What can hang from each mark
J_327: J_18 J_95 J_750 J_895
J_354: J_95 J_269 J_305 J_327 J_943
J_305: J_17 J_95 J_576
J_95: J_327 J_895
J_750: J_199 J_305
J_17: J_18 J_327
J_576: J_17 J_327 J_354 J_895
J_269: J_17 J_199 J_327
J_943: J_17 J_269 J_305 J_354 J_750
J_199: J_305
J_895: J_327

Every row comes from one small tree of marks. The marks that hang from a mark follow it in brackets, in the order of their numbers. Every link used is in the known rows. Which tree was each row made from?
Each row is shifted at random along 8 fixed directions that mean nothing.
Known rows
J_943[J_269[J_199] J_305[J_17[J_18]] J_354[J_327]]: [ 186 -121 -127  -57  195  282    7 -258 -292  -45  -93   69  706  173
  174  -80  296 -135  207  125 -154 -412   56 -223  -66  184  150 -100
  -55   95 -168  -41 -289  -61 -441   59  273    4  397 -136 -340 -115
  127  -67 -173  269 -181 -219]
J_750[J_199 J_305[J_17 J_576[J_895]]]: [ 189 -175 -101   72  -85   97 -164 -457  231   45 -182  252   13   43
 -452   23   86  -35  225  -58  162   86  200  355  125   16 -125 -178
  127   51  -15  -40   65 -213 -383  -86 -216  194 -336    3 -167   90
  168 -117  110 -247  -11  -24]
J_17[J_18 J_327[J_95]]: [ -60  278 -127  335 -267 -134  501  -13  186   20   11  104   66 -130
  -36  -47   -3  -36  -85  246   74 -127 -181   83  338  -21  -42 -171
 -238  264  119  -95 -187   81  228 -176 -103 -103 -123  294  162 -387
   21 -100   57 -361  117 -362]
J_895[J_327[J_750[J_199]]]: [ -12 -122   75 -181   75  282 -138  658  265  137 -120 -230  406  399
 -192 -249  534  -84  180   47 -285  -80 -106  158 -269  195  318 -282
 -111   18 -348  188 -153   20 -331  147  340  207  420    2 -199  434
 -226 -321 -101 -121 -211  -45]
J_943[J_17 J_269 J_305 J_354[J_95] J_750[J_199]]: [ 212 -246 -714 -314  291  -65   33 -374   35 -461  102  310  687 -181
 -208 -471  -98  324   24 -103   75 -138  478 -630  384 -337 -195  106
 -305  151 -409 -356  299  448  126  192 -189 -178  129  145 -268 -555
   48 -185  -11 -340  243   10]
J_576[J_17[J_18] J_327[J_895]]: [ -68   92  188  316 -379 -161   62 -404  -68  -60 -117  322 -277   71
  168   68  266 -330   28  127   80  -30  -33    0  152  319  186 -137
   44  305  148  206 -144 -281 -219    4 -211 -175 -106  327  -73  -81
   82 -145   43   21 -355 -180]
J_895[J_327[J_18 J_750[J_305[J_95]]]]: [  99   62 -203 -139   69   44 -291  780  767 -363 -377 -181  342  -81
 -379 -234  506  132  202    0 -379   26  -50 -146 -321 -231  346  220
   13  240  102 -144  157  118 -221  328   36   99  314   48 -161 -159
 -253 -221  235 -551   19 -238]
J_269[J_199[J_305[J_17 J_95[J_327 J_895] J_576[J_354]]]]: [  62  -22 -597   18  -11 -125   -6 -706  296   -5  -92    2  193 -181
 -506    0 -121 -142  574   41 -165  106  394  -69 -197 -209 -492  400
  138   89   20    9   24  107 -346  198  219  190  -27  134 -131 -303
  -32  542  -10 -125   83   53]
J_199[J_305[J_95[J_895] J_576[J_17[J_327[J_18 J_750]]]]]: [-134   30  -90  203 -186 -417  197 -129  -77  205 -503  -63 -192 -459
  -79 -414  -44  -72  412  177   20  288  404 -136 -258 -307  -38  237
  137  157  387 -116   97 -122 -367  224  -69   96  127  345 -275 -482
 -105  289  -98 -270 -190   64]
J_576[J_354[J_305 J_327 J_943]]: [-208   29 -194  -55  236 -299  144 -136   90   62 -528 -359    0 -277
   16 -427  -16  -79  -34 -292  226 -109 -215   76  -24 -196  128  216
  260 -633  -37  212  -24  138 -209  169  196  194  193  -37  -75 -298
   24  182  -93   36 -425 -100]
J_576[J_17 J_895[J_327[J_95 J_750]]]: [  94 -115 -315  -74 -145 -351   96  139  225   56 -170  -92   99  -34
 -385 -628 -227  187   25  -20 -298  128  189 -302 -154 -259   46 -140
  -64  464   84  -91  100  106 -259  167 -270  180 -304  187   82 -124
 -310 -214   20 -508  261  186]
J_576[J_17 J_327[J_750] J_354[J_95 J_269 J_305] J_895]: [ -45  -74 -329 -168  110 -635   84 -433  248  258 -878 -112   18 -225
  217 -351 -907   -3  242  -45  -18 -541 -226 -437  -18 -330  302   26
  -94    1  208  272 -189  608 -481  247 -220  279   -8  145  210 -561
 -428  -13 -132 -217  128 -103]
J_305[J_95[J_327 J_895] J_576]: [  53  -24 -100   34   69   98 -410   46  649 -126 -193  123  133   91
 -293  120  157   16  321   -4 -285 -105   23   32 -156   86 -134  141
  148  321  -81  -43  -92   21 -238  145  164  159  160   26 -362   71
 -260   44  -66  -78   89 -131]
J_95[J_327[J_18 J_750 J_895]]: [-324   61  -54  197 -141 -282   38  466  344 -133 -137 -341  -97 -134
 -258 -203  520   17  113  113 -340  171  -82  -34 -105 -114  203  149
  224   97 -180   46  119   91    0  269  102  -46  308  259 -305 -272
 -266  -49  -73 -459 -382 -209]
J_269[J_17[J_327[J_95]]]: [ 295   59 -138  -82  235  427 -297  385  492 -120  162 -219  624  227
 -360 -243  294   38  144  121 -597 -161 -355 -241 -418   94  379  -89
  -30  167   -4   48 -215  104 -435  162  171  120   86  -68 -406  378
   40  -56    0 -252  132 -247]
J_269[J_17[J_18] J_199 J_327[J_750 J_895]]: [-105  225   71  262 -312 -402  302 -856 -337   19   99 -246   -7  -29
  297 -104  549 -468  148   73 -152 -165   69  493  -92  294  193 -241
   76  184  145  374 -216 -253  -84   59  199 -158  296  555  230 -618
  153  227  -59   80 -464 -328]
J_95[J_327[J_750[J_199 J_305[J_17]] J_895]]: [-155  -73  -58  227   53 -293 -168   38   23  104 -567 -170 -198 -209
   13 -121  417  -75  401 -132 -195   35  367   66 -290 -127  128   87
  121  -72   41  -46   77  211 -306  304  142  112  489   75  -17 -369
 -258   37 -106 -226 -353  -96]
J_305[J_95[J_327[J_750]] J_576[J_354[J_269[J_199]] J_895]]: [ -30  -82 -645 -219   90 -464  245 -299  277  227 -274 -139  206  -53
 -211 -275 -313  -99  351  -65 -315 -396  244  164   18 -272 -186    9
  165   75 -250   56 -234  256 -214  284  246  212  166  154  117 -537
 -558  217 -189 -242  -54  136]
J_354[J_95[J_327[J_750[J_305]] J_895] J_269[J_199] J_943]: [  33 -110  281  614  162   -7 -563 -708  280 -164 -795 -346 -548  -91
  -19 -260   84   95  385 -128   75   78  125   55 -512  -29   62  128
  107  260  582  -56  190  -35 -694   54 -122    9  130  330 -314 -320
 -114  351  149 -112 -111 -640]
J_576[J_327[J_750] J_354]: [-344  -67  -95 -293  -97 -618  139  189   26  210  -87  -82  168  -35
  263 -321 -258   24 -174 -258 -384 -234  319   17   44  -87  119 -163
  162  -61 -412  143   67  103 -243  304  -74  150  -20  113   61 -325
 -210 -253 -207 -200 -244  384]
J_354[J_95 J_269 J_305 J_327]: [ 111 -103  -14  180  470 -264 -222 -304   56  194 -793 -155 -253   50
  273 -387 -296  201 -230 -199  184 -153   11 -139 -300 -230  342  -84
   49  143  225 -104  -74  229 -444   50 -146  110  240  100 -242 -298
 -145  193  -67    8  -11 -204]
J_95[J_327[J_750[J_199 J_305[J_576]] J_895]]: [ 188 -202 -426   14   47 -229  312 -194 -274  436   67 -234 -204  405
 -380 -274  318  -95  353   28    0  108  465  398  -56 -219 -242 -239
 -111  257 -302  -62 -223  283  -27   10  292   44  124   36   53  -45
 -333  291  -32 -330 -165  -39]
J_895[J_327[J_18 J_95 J_750[J_199]]]: [-118   50 -147   36   39 -409  -79  596  602 -152 -526 -209  198 -346
 -230 -509  366  318  -68   -7 -321  241  229 -150 -396 -349  316   48
   14  330   82 -226  427  163 -289  416 -202  182  338  301 -107 -308
 -320 -365   47 -729  -24  -27]
J_576[J_17 J_327 J_354[J_95]]: [  91  -51 -260 -277  208 -273 -231 -193  213  -66 -259  136  184   22
   69 -107 -217 -115   89 -196 -238 -227  167 -388  -86   25  284   86
   57   14   55  201  -37  223 -519  287 -121  136   -2   47  -84 -107
  -84   -7   41   42  -69  214]
J_895[J_327[J_18 J_95 J_750[J_199 J_305[J_576]]]]: [ 321  -19 -413 -202  123 -116 -133  458  680 -153 -242  -97  354  202
 -553 -391  488  223  131  121 -322  158  288   91 -350 -368  205  -97
 -215  705   22 -226  144  354 -280  201 -141   90  208   81  -24   39
 -337 -228  286 -822  163 -236]
J_354[J_269[J_199] J_305 J_327[J_18 J_95[J_895] J_750]]: [-213  -28  -74  107  149 -742  116 -314  280  187 -401 -591   95  -34
   77 -604   54  189  -70  -37 -180 -108 -147  125 -442 -418  290  -68
   68  373 -141  149   14  268 -470  272   21   66  306  266 -280 -457
 -330   87 -232 -517 -225 -365]
J_576[J_327[J_895] J_354[J_305]]: [   3   21 -275 -102  -92 -267  223 -116  173  212 -265 -158   78  -91
   26 -135 -515   30  186  139  -78 -283 -360 -333  -63 -201   64  133
 -106   11   73  154 -224  521 -220  178    7  193  -65  -58  156 -208
 -186  -10  -67 -299  253 -207]
J_576[J_327[J_750] J_895]: [ -48 -274  168   15 -195 -344  143  -92 -303  542 -235 -161  -81   57
   88 -358 -616  222  -50    0 -173  -80  141  -91 -111  -65  -57 -341
   40  163  -26 -104  -31 -119 -554   61 -240  360 -485   49  -81  -76
 -128 -219 -218 -183  225  289]
J_305[J_95 J_576[J_17[J_18] J_327[J_750[J_199]] J_895]]: [ 140 -145 -538 -316  295 -469 -213   30  398   44 -139   97  600  165
 -356 -510  475 -131   28 -415 -472 -346  454  126  -43 -157  245 -240
  321  122 -643  -54  -20 -216 -624  440   -4  321   45   65 -462  -45
 -408 -192  -35 -334 -558  382]
J_327[J_18 J_95[J_895] J_750[J_199 J_305[J_17]]]: [-131    1  134   87 -132 -300   31  -37  307  154 -406 -225  232 -188
 -145    9  261   35  483  196  -81   53 -137  184 -253 -218   87   13
 -193  156   71  156   75  210 -382  230   81  253  206  -18  -88 -164
 -186 -185 -162 -497  -20 -230]
J_750[J_199[J_305[J_17[J_18] J_576[J_327 J_895]]]]: [ 108   54 -500  -50   77 -247  200 -645  -14  208 -336  176  464  -15
  -73  122  -11 -253  229   22   66 -289  282  148  119 -243  -41  -60
 -151   26 -181   60 -223  309 -275   76  -34  213   73   15  256 -251
  -27  119   43 -104 -152   61]
J_199[J_305[J_95 J_576[J_17[J_327] J_354[J_943] J_895]]]: [ -54   22 -398 -318  122 -110  -68   22  361   61 -429  -31  383 -156
  -51 -543 -295  -80  159 -150 -361 -381  130 -223  -74 -200  172  -15
  201 -171  -55  141 -252   65 -664  381  -64  255  -66 -205 -237 -130
 -163  -56  -51 -217 -136  380]
J_895[J_327[J_18 J_95 J_750]]: [  40  -14 -134  -53   13 -344  315  439 -113  250 -317 -340  141  -59
  -53 -417   58  135   98  170 -213  219  237 -136 -385 -359   98    1
 -187  316  227 -126   -2  223 -106  236  136  210  300  135  205 -235
 -312   27  -83 -312  133  142]
J_305[J_95 J_576[J_354]]: [  39 -167 -339 -418  104 -256  314   39 -155  455  221   19  295  253
 -113 -283 -135  -83  -22 -198 -165 -136  397  279  116 -119 -243 -232
  210 -130 -519   69 -241 -219 -138  213  341  301  -80 -163 -164   25
 -176   90 -280   31 -143  703]
J_750[J_305[J_17[J_18] J_576]]: [ 264    1 -123   48  136  484  -91  187  356    7  -27  -21  549  132
 -565  303  561 -241  412  123  -48 -192 -302  173   59   10   -1  175
  228 -315 -141  -46 -195 -145 -201  -33  393  233   97 -236 -356  342
  123   46   75   -8 -270 -363]
J_943[J_305 J_354[J_269[J_17] J_327[J_18 J_95]] J_750]: [   1    1 -288 -116   39 -171  435 -579 -287 -176  -45  143  259   39
  150 -204  317 -195  -48   63  126   25  205  -47  173  -30  137  -71
 -259  189 -122  205 -165   94  136  132   69 -300  383  310  -51 -493
  237   30 -133   -9 -378  -79]
J_943[J_269 J_305[J_17 J_576] J_354[J_327] J_750]: [  90 -152 -417 -376   31  -74  110 -372 -186 -156 -121  580  401   52
  157 -131 -119   10  -36   74   25 -214  451 -199  416  -47 -184 -116
 -226  370 -244 -214 -126  190   38    1 -124 -136  307   24  -31 -472
  105 -178 -157   62   59   47]
J_305[J_95 J_576[J_17 J_327[J_895]]]: [ -71   -8   24  107 -335 -293  277 -453  -14  248 -465  270 -260 -342
  -44  -21  -13 -288  336  239  197  -23 -240   77  136  143    1  132
  232 -105  294  123 -189 -348 -294  246   75  178   77  237 -131 -274
   29  -76 -233   49 -181   50]
J_17[J_18 J_327[J_95 J_750[J_199 J_305] J_895]]: [  53   56  -77  436 -128 -186  374  175 -179  254  -52 -197   15   81
 -132 -525  545  -94  189   33  -64   50  233  255  -87 -118  187 -308
 -174  258   -9 -143 -200   -1 -182   31   43  -65  108  201  -99 -241
 -192  -20   29 -592 -327 -255]
J_354[J_95[J_895] J_327[J_18] J_943[J_305[J_576] J_750]]: [  40 -160  158  -33   46 -213  199 -507  -50  375 -529 -118   33  138
  101 -192 -281  170  -15  171  309 -140  -78   56   98 -110 -180 -168
 -174  223   53  -26 -156  105 -464  -16   -2  272  -15  -68 -437 -226
  -16  -64 -207   -6  151  -64]
J_895[J_327[J_18 J_750[J_199]]]: [-164  -48 -263 -130   52 -437  344  349   85  249 -219 -370  134  -61
 -152 -356  291  104  -37  -44  -65  149  299  131 -131 -343   80 -129
  -17   -4 -305  -10  187  196  -59  283  185  247  315  243   71 -284
 -257 -108  -90 -411 -186  160]
J_327[J_18 J_95 J_750[J_305[J_17]] J_895]: [ -20  -67  112  250 -172 -399  470  -18 -552  496 -423 -380 -135 -304
  -34 -261  125  -54  470  279   25  306   69   43 -326 -371   17  129
  -39  -50  436  -51  -94  -11 -247  244  231  239  218  -41   60 -374
 -121  200 -251 -263 -109   77]
J_17[J_18 J_327[J_95[J_895]]]: [  66  204 -228  296   60  -89  209   11   87  -17  128 -103  350    0
  -97 -101  245 -132  217  -41 -109  -86   93   11  -44 -139    8   59
 -166  222   -1  -33 -232  263   61  -15  185  -17  146  150   43 -232
 -160  263   37 -213  -95 -260]
J_750[J_199 J_305[J_576]]: [  47  -80  -90   21   41 -173   47 -228   89  179 -303   60  -83 -181
  -60   -5   70   42  122 -107  220  -46  259  275   43 -152  -76  -22
  132 -136    6 -131  112   27 -159   65  -62  102   43   17   18 -141
   26  -92   31 -195  -95  -40]
J_576[J_17[J_18] J_327 J_354[J_95 J_305] J_895]: [  47  -37  -86  171 -111 -309  -61 -520  256   17 -515  193  -23 -100
   44 -208 -480 -104   30 -134  109 -299  -73 -363  169   69  201  -74
  106   51  237  207 -102  -59 -551    7 -415  169 -471  274 -149 -254
   57  -96  106  -90  -28  -98]

Which tree is each row?
[  99 -134 -168  -59  -96 -161    4  -89  119  188   14   -3   20  292
 -344 -338  359   11  147    0 -158   64  140  358  -48 -102  -23 -396
 -136  330 -323   -7  -51 -176 -318  169   49  165  -85  -85 -269  -40
 -221 -147  -81 -517  -46  103] : J_327[J_750[J_199 J_305[J_17 J_95]] J_895]
[  91   59 -434 -151  181  -64  295 -297 -224  162 -143  -76  242  -59
  -36 -100  134 -194  333   53  203  -39   91   77  -77 -240  -54   85
 -367 -169  -88  101 -206  267   50  156  290   18  343 -109  213 -168
 -108  285  -25  -17  -70  178] : J_750[J_199[J_305[J_95]]]
[ 245  -21 -645 -255  193 -269 -130 -282  370 -367 -343  393  163 -494
 -244 -150  -76  116  172  -79   67  -94  445 -507  118 -353 -170  402
  -47  122  119 -435  424  425    1  200 -343  -89  174   73  -18 -424
 -171 -116  233 -290   69  -64] : J_943[J_305[J_576[J_17]] J_750[J_199]]
[ -40  173   57  524 -161  256 -100  283  434 -289   -7  -29  373 -115
 -598 -167  728 -255  451  133 -190  228 -212  116  -83  146  134  175
   60   85   93  -16   -3 -272 -154  -60  170   48  140  329 -471  -16
   22  120   39 -305 -401 -549] : J_305[J_17[J_18 J_327[J_95[J_895] J_750]]]
[-241  -51  210  -69 -170 -119  -68  467  306   23  -26 -346  234  320
    6 -128  472  -46  149 -103 -277  -12   87  251 -193  -12  268 -166
    5  234 -325  342  -61  101 -183  166  197   40  239  120  -78   33
 -149 -226  -39 -298 -282  -93] : J_95[J_895[J_327[J_18 J_750[J_305]]]]
[-169   43  100  263 -179   89  104   11  387  -12 -333  -91  -55 -111
 -373 -187  497 -228  148  182  267   28 -745  329  137  194  294  159
  351 -311  -26  233 -215 -213  -90  -35  179   -5  264  186 -478   39
  156  -74 -117 -133 -484 -590] : J_354[J_305[J_576] J_327[J_895]]
[ 167   23 -399 -102  -46 -487  182 -225  286  -54 -140  105   88   17
 -434 -318  260   64   47  229  -57  273  251  252  -56 -263   15 -106
 -227  619   22 -143  176  144 -162  110 -263   40   26  332    6 -226
 -183  -37  141 -638    9 -125] : J_305[J_576[J_327[J_18 J_95 J_750[J_199]]]]
[-113   -1  -68 -242 -186 -323  -63  315  433 -127 -225   79  499    7
 -180 -308  150 -144  202   67 -496  -77   24  110  -79   37  393  -20
  123  260  -61  258 -119  -19 -462  285 -176  113   68  136 -151  -51
 -223 -307  -46 -402 -294  138] : J_305[J_576[J_327[J_18 J_95 J_750] J_354 J_895]]
[ -81  154  125  251  -14  -46 -292  237  390 -375  -25  -10  152  -36
  -20 -195  442   -9   99  -34 -324  211  165  -39 -310   40  346   74
   -5  464  187   65   37   31 -259  127 -146 -149  224  263 -291 -108
  -15   23  104 -331 -186 -194] : J_17[J_327[J_18 J_95[J_895]]]
[  40   80 -267  298 -179   30  169   24  143  177 -360   14   81    1
 -429  -98  335 -187  438  407 -171   37    9   35  -62 -131 -181   88
  -10  258   29 -164 -246  -93 -121   88  243  137  217   78 -264 -177
 -267  219 -101 -251 -129 -193] : J_199[J_305[J_17[J_18] J_95[J_327[J_750 J_895]] J_576]]
[-214  -64   96  152 -150 -451  279 -230 -302  392 -467  -95 -443  -75
  312  -39 -170 -192  252  135   11   46  220 -242  -65   56   95  -22
  110   15  266  337 -227   78 -371  258  116  112  150  207  -80 -335
 -155  133 -267  111 -193  291] : J_576[J_17 J_354[J_95[J_327[J_18 J_895]]]]
[  84  168 -193  145  447 -221 -163 -354  436  -44 -574 -580  182 -147
   89 -422  -28  127  154  -52 -168 -174 -246 -167 -613 -497  320   92
  -54  178  282  184 -102  514 -418  330  153  195  403  101 -113 -327
 -168  401  -70 -323  -15 -458] : J_354[J_269[J_17[J_327[J_18 J_95[J_895]]]] J_305 J_943]
[ 249 -142 -134 -325   -5  197 -454  -37  365 -280 -119  460  306  158
 -168  -56  241 -233  304 -133 -226 -281  115 -101  110  161  131   -1
   56  154    7   54 -257 -232 -428  141 -148  -63  -14 -111 -268  159
   -1 -242  136  -15 -140  109] : J_943[J_750[J_305[J_95 J_576[J_17 J_895]]]]
[-166  108 -393 -347  -89 -665   70 -306  475   34 -345  293  153 -419
  140   75 -428  -90  262 -140 -109 -365  204  -71  151 -247 -166  239
  149   59  -29  168   -5  307  -69  375  -14  199  101    2  205 -524
 -419  -57 -189 -131   72  260] : J_305[J_95[J_895] J_576[J_17 J_354]]
[ 234  206 -163  139   32  118 -163 -365  -49  -97 -506  223  304   21
   51  208  391 -420  784  273  101  -51  164   92 -320  -55    1  171
 -628  388  377   99 -266  294 -140    0  189    1  570  -46  263 -148
 -360  389   95   68  -52 -322] : J_327[J_750[J_199[J_305[J_17[J_18] J_95[J_895]]]]]
[ 239  102 -219  130  -59 -166  -60  181  313   56 -389  123  -21   49
    2 -300  235   -5  253  132 -252 -307  150 -149 -158 -115  252 -260
 -258  600  208 -235 -178  194 -462  167 -196    5   72   27 -117 -272
 -467 -223  149 -611   83 -357] : J_576[J_17[J_18 J_327[J_750[J_199 J_305[J_95]] J_895]]]
[ 238 -179   24  146  513 -174  -86 -529 -229  314 -563 -260    2  309
  378 -490 -373  247 -291 -149  173 -353  186 -112 -199 -354    7 -329
  -30  166   28 -113 -154  111 -428   30   10  207  -13  -77 -255 -125
 -177  222 -142  116   82  -54] : J_354[J_95 J_269 J_305 J_943[J_17[J_18]]]
[  96  -13 -336  -14  -66  -57   45 -743   10 -600  286  210  425 -172
 -159 -502  349  -37   80  -14 -176   55  386   42   90  178   28   -5
   78  452    6  -76  120 -258  -43   72 -152 -349  186  439 -188 -551
  408  -30  103 -169 -157 -141] : J_943[J_269[J_199 J_327[J_95]] J_305[J_576] J_354]
[ 173   -1 -489 -188  -43 -160    0 -649  479 -237  124  218  406  250
 -337 -203  -84 -206  142    0 -271 -222   17  228   64   35  124 -105
  -12  466 -142  277 -230  134 -366   96 -193  -88 -154  240   73  -86
  -98    6  134 -345  -71  -89] : J_305[J_576[J_327[J_95] J_354[J_269[J_199]] J_895]]
[ 125 -112   80  -44  -47 -287  111 -108 -219  376 -453 -214  194   27
  113  -82  -62 -115  740  157  -80   41  213  -31 -531 -133  109   74
 -378  242  346  212 -173  441 -672  252  128  252  189  -54  165  -44
 -296   74  -98 -243   31  -30] : J_576[J_327[J_18 J_95[J_895] J_750[J_199 J_305]] J_354]
